Here is a tiny trained network, its code and every weight. The questions are about switching its units off for an input and a target symbol, where a switched-off unit gives its printed mean instead of its output.

import numpy as np


def w(rows, s, z=0):
    codes = np.array(rows[::2]) - 128.0
    scale = np.full(codes.shape[1], s)
    scale[-1] = z or s
    return codes * scale


def f(y):
    return y / 2 * (1 + np.tanh(0.7978845608 * (y + 0.044715 * y**3)))


def softmax(a):
    e = np.exp(a - a.max(-1, keepdims=True))
    return e / e.sum(-1, keepdims=True)


def log_softmax(a):
    a = a - a.max(-1, keepdims=True)
    return a - np.log(np.exp(a).sum(-1, keepdims=True))


def net(x, mask):
    ids = ['Φαβγηθλστψ'.index(c) for c in x.split()]
    T = len(ids)
    res = E[ids] + P[:T]
    u = 0
    for l in range(2):
        r = res
        for j in range(3):
            rows = slice(3 * j, 3 * j + 3)
            q, k, v = (r @ M[l][rows].T for M in (Q, K, V))
            z = softmax(np.where(np.tri(T) > 0, q @ k.T / 3**0.5, -1e9)) @ v
            o = O[l][rows]
            res = res + np.where(mask[u + j], z, o[:, -1]) @ o[:, :-1]
        u += 3
        y = f(res @ A[l][:, :-1].T + A[l][:, -1])
        res = res + np.where(mask[u : u + 4], y, B[l][:, -1]) @ B[l][:, :-1]
        u += 4
    return log_softmax(res[-1] @ U[:, :-1].T + U[:, -1])


Q, K, V, O, A, B = {}, {}, {}, {}, {}, {}
E = w([
[174,110,172,73,148,115,111],'Φ',
[148,53,185,168,113,116,107],'α',
[120,61,137,93,165,146,96],'β',
[172,52,138,170,214,182,127],'γ',
[17,125,42,124,182,168,151],'η',
[159,86,63,128,204,150,130],'θ',
[92,128,89,96,115,71,80],'λ',
[37,92,72,226,184,121,132],'σ',
[196,63,20,89,154,43,94],'τ',
[147,173,28,188,63,7,161],'ψ',
],0.015)
P = w([
[116,73,137,96,83,172,202],'0',
[95,166,93,127,93,211,69],'1',
[141,44,85,92,111,102,173],'2',
[144,170,137,141,134,123,38],'3',
[144,38,59,110,168,1,152],'4',
[146,119,126,132,162,85,51],'5',
],0.017)
Q[0] = w([
[120,190,165,146,99,201,154],'0.h1',
[146,128,89,132,138,156,8],'0.h1',
[107,105,135,182,127,101,104],'0.h1',
[149,159,119,116,159,130,113],'0.h2',
[127,111,101,144,133,155,90],'0.h2',
[129,100,130,107,127,106,100],'0.h2',
[175,98,102,126,79,112,124],'0.h3',
[123,129,112,103,119,133,92],'0.h3',
[170,87,112,106,134,133,109],'0.h3',
],0.019)
K[0] = w([
[105,70,124,62,66,163,231],'0.h1',
[112,86,7,178,159,86,94],'0.h1',
[132,128,88,78,169,107,69],'0.h1',
[142,176,145,126,139,124,140],'0.h2',
[87,136,136,159,171,108,131],'0.h2',
[118,126,152,136,144,70,114],'0.h2',
[143,162,119,147,137,103,99],'0.h3',
[128,84,161,146,160,125,101],'0.h3',
[121,151,140,121,190,117,82],'0.h3',
],0.014)
V[0] = w([
[192,92,101,249,124,148,131],'0.h1',
[92,125,122,137,201,164,155],'0.h1',
[53,68,166,171,79,104,89],'0.h1',
[96,111,121,143,132,104,103],'0.h2',
[130,111,141,68,168,142,128],'0.h2',
[128,84,125,138,90,153,130],'0.h2',
[135,119,142,99,104,137,154],'0.h3',
[135,91,103,108,129,138,143],'0.h3',
[140,143,113,145,79,130,151],'0.h3',
],0.015)
O[0] = w([
[202,121,7,127,133,184,106,233],'0.h1',
[174,156,157,236,136,123,167,145],'0.h1',
[70,68,106,214,49,128,61,255],'0.h1',
[155,204,119,102,178,122,103,229],'0.h2',
[154,128,129,192,141,89,139,157],'0.h2',
[163,141,116,104,182,97,143,237],'0.h2',
[122,79,113,94,141,128,121,100],'0.h3',
[168,128,146,119,121,113,106,201],'0.h3',
[123,132,94,5,126,138,109,84],'0.h3',
],0.011,0.0058)
A[0] = w([
[44,166,87,128,107,179,68,156],'0.n1',
[99,255,138,198,134,201,75,50],'0.n2',
[61,109,98,104,137,139,155,48],'0.n3',
[65,214,108,163,179,128,189,253],'0.n4',
],0.0083,0.0061)
B[0] = w([
[187,131,162,159,107,111,145,255],'0.n1',
[102,51,124,6,128,112,107,225],'0.n2',
[94,86,128,104,141,132,96,134],'0.n3',
[210,116,184,124,94,103,130,182],'0.n4',
],0.012,0.0067)
Q[1] = w([
[182,121,102,99,101,72,128],'1.h1',
[112,122,91,122,120,87,180],'1.h1',
[63,2,128,162,195,132,161],'1.h1',
[128,100,125,177,131,175,187],'1.h2',
[97,101,82,192,160,61,249],'1.h2',
[67,190,119,60,63,212,133],'1.h2',
[168,91,114,144,74,105,190],'1.h3',
[78,95,111,160,57,192,85],'1.h3',
[102,178,128,108,136,226,76],'1.h3',
],0.0098)
K[1] = w([
[108,118,153,164,211,116,53],'1.h1',
[138,68,131,94,160,170,136],'1.h1',
[72,16,76,144,177,71,218],'1.h1',
[118,61,140,126,151,164,146],'1.h2',
[179,52,217,95,143,225,83],'1.h2',
[94,83,122,116,76,210,253],'1.h2',
[136,147,174,77,97,158,82],'1.h3',
[108,78,146,152,92,157,181],'1.h3',
[113,103,98,97,63,101,254],'1.h3',
],0.0089)
V[1] = w([
[141,190,134,144,76,145,104],'1.h1',
[173,158,182,102,123,158,47],'1.h1',
[144,117,142,124,100,129,146],'1.h1',
[149,173,122,99,87,91,68],'1.h2',
[116,105,83,77,51,58,181],'1.h2',
[127,192,87,108,1,91,218],'1.h2',
[90,119,59,137,169,47,180],'1.h3',
[137,118,174,142,193,220,114],'1.h3',
[148,143,108,143,167,70,122],'1.h3',
],0.0085)
O[1] = w([
[181,80,153,155,173,118,145,18],'1.h1',
[137,94,110,168,212,195,145,126],'1.h1',
[88,130,120,155,138,120,114,153],'1.h1',
[131,197,146,126,31,119,155,253],'1.h2',
[184,185,88,125,121,62,123,211],'1.h2',
[133,212,30,190,129,9,100,3],'1.h2',
[157,177,116,113,64,139,149,83],'1.h3',
[200,107,121,131,254,109,91,74],'1.h3',
[139,118,120,73,56,157,177,165],'1.h3',
],0.0079,0.0061)
A[1] = w([
[128,179,185,140,141,26,254,30],'1.n1',
[180,130,127,136,238,139,249,50],'1.n2',
[123,174,62,127,85,110,85,2],'1.n3',
[67,147,156,54,172,63,197,52],'1.n4',
],0.0084,0.0075)
B[1] = w([
[76,157,32,149,205,168,110,174],'1.n1',
[115,166,207,109,76,104,31,231],'1.n2',
[74,88,175,159,233,151,146,255],'1.n3',
[164,91,122,195,157,254,148,160],'1.n4',
],0.011,0.0075)
U = w([
[176,151,105,103,93,131,197,253],'Φ',
[136,81,113,145,189,207,169,64],'α',
[162,41,184,136,142,34,234,170],'β',
[119,54,76,115,93,76,78,53],'γ',
[144,142,132,201,160,98,141,186],'η',
[186,102,131,240,73,136,176,96],'θ',
[133,114,151,139,159,148,98,53],'λ',
[143,151,171,140,54,2,132,167],'σ',
[85,98,127,82,152,82,130,96],'τ',
[23,136,157,142,86,186,128,156],'ψ',
],0.0074,0.0057)

Each question gives the input, a string of symbols that net reads in full, and the target symbol t.
The units are the heads (3 rows each of Q, K, V and O) and the neurons (one row each of A and B). Each row of codes is followed by its name. A weight is (code - 128) times the scale printed after its matrix; where a second scale follows, it is the last column's (O, A, B and U).
mask holds one flag per unit, layer by layer, with each layer's heads first. A switched-off unit (its flag False) gives its mean, the last column of its rows in O or B, instead of its output. The means were averaged over made-up inputs and are rounded, as every weight is.
A unit's drop is (log p(t) with every unit on - log p(t) with that unit switched off) / (log p(t) with every unit on - log p(t) with every unit switched off).
The circuit of an input: a set's keep is (log p(t) with only the set's units on - log p(t) with every unit switched off) / (log p(t) with every unit on - log p(t) with every unit switched off). Starting from the 12 units with the biggest drops (on a tie, the unit counted first), units are removed one at a time, each time the one whose removal leaves the highest keep (on an exact tie, the one counted first), for as long as the keep stays at least 0.8.
circuit, biggest first: the units of the circuit, biggest drop first
unit that matters most: the unit with the biggest drop
top k neurons: the k neurons with the biggest drops, biggest first
top k neurons in layer l: the k neurons of layer l with the biggest drops, biggest first
which heads matter: for each layer, one digit per head in row order, 1 if its drop is at least 0.15 and else 0, layers parted by /
input α α θ Φ η, target α: circuit, biggest first : (0.h1; 1.n4)
input ψ ψ γ α β η, target β: circuit, biggest first : (0.n4; 0.h1; 1.n2)
input β θ σ θ α, target σ: circuit, biggest first : (1.n2; 0.h1; 1.n3)
input η γ σ, target λ: circuit, biggest first : (1.n2; 0.h1; 1.h2; 1.h3)
input θ Φ σ β λ, target β: top neuron : (0.n4)
input θ γ σ τ Φ α, target Φ: circuit, biggest first : (0.h1; 1.h3; 1.h2)
input λ α ψ λ σ, target ψ: circuit, biggest first : (0.h1; 1.n4; 1.h1)
input β β Φ θ σ σ, target γ: which heads matter : 110 / 000
input α λ γ α β, target γ: which heads matter : 100 / 000
input γ ψ γ, target τ: which heads matter : 101 / 010
input η θ β σ σ ψ, target η: top 2 neurons in layer 1 : (1.n3; 1.n2)
input Φ β τ σ ψ α, target η: which heads matter : 000 / 010
input η η σ β ψ β, target η: circuit, biggest first : (1.h2; 1.n3; 0.h3; 0.h1)
input α σ τ α, target Φ: unit that matters most : 0.h1
input α θ β, target σ: circuit, biggest first : (1.n2; 0.h1; 0.h2)
input α α β α Φ λ, target σ: which heads matter : 100 / 000
input Φ α θ ψ ψ, target τ: which heads matter : 100 / 010
input Φ σ ψ σ β, target θ: which heads matter : 101 / 000
input α γ θ, target λ: which heads matter : 100 / 011
input β ψ σ, target τ: circuit, biggest first : (1.n3; 0.h1; 1.h2; 0.h3)
input α α σ γ, target γ: unit that matters most : 0.n2
input λ ψ θ, target τ: circuit, biggest first : (1.n3; 1.h2; 0.h1; 0.h3)
input η Φ θ α α β, target ψ: which heads matter : 000 / 010
input τ σ σ α, target γ: which heads matter : 100 / 000
input θ γ α θ ψ γ, target η: circuit, biggest first : (1.h2; 1.n3; 0.h3; 0.h1)
input ψ β η γ, target β: top 2 neurons : (0.n2; 0.n4)
input σ α α γ α, target λ: circuit, biggest first : (1.n2; 1.h2; 0.h1; 1.h3)
input β β σ, target β: circuit, biggest first : (0.h1; 0.n4)
input σ σ α, target θ: circuit, biggest first : (0.h1)
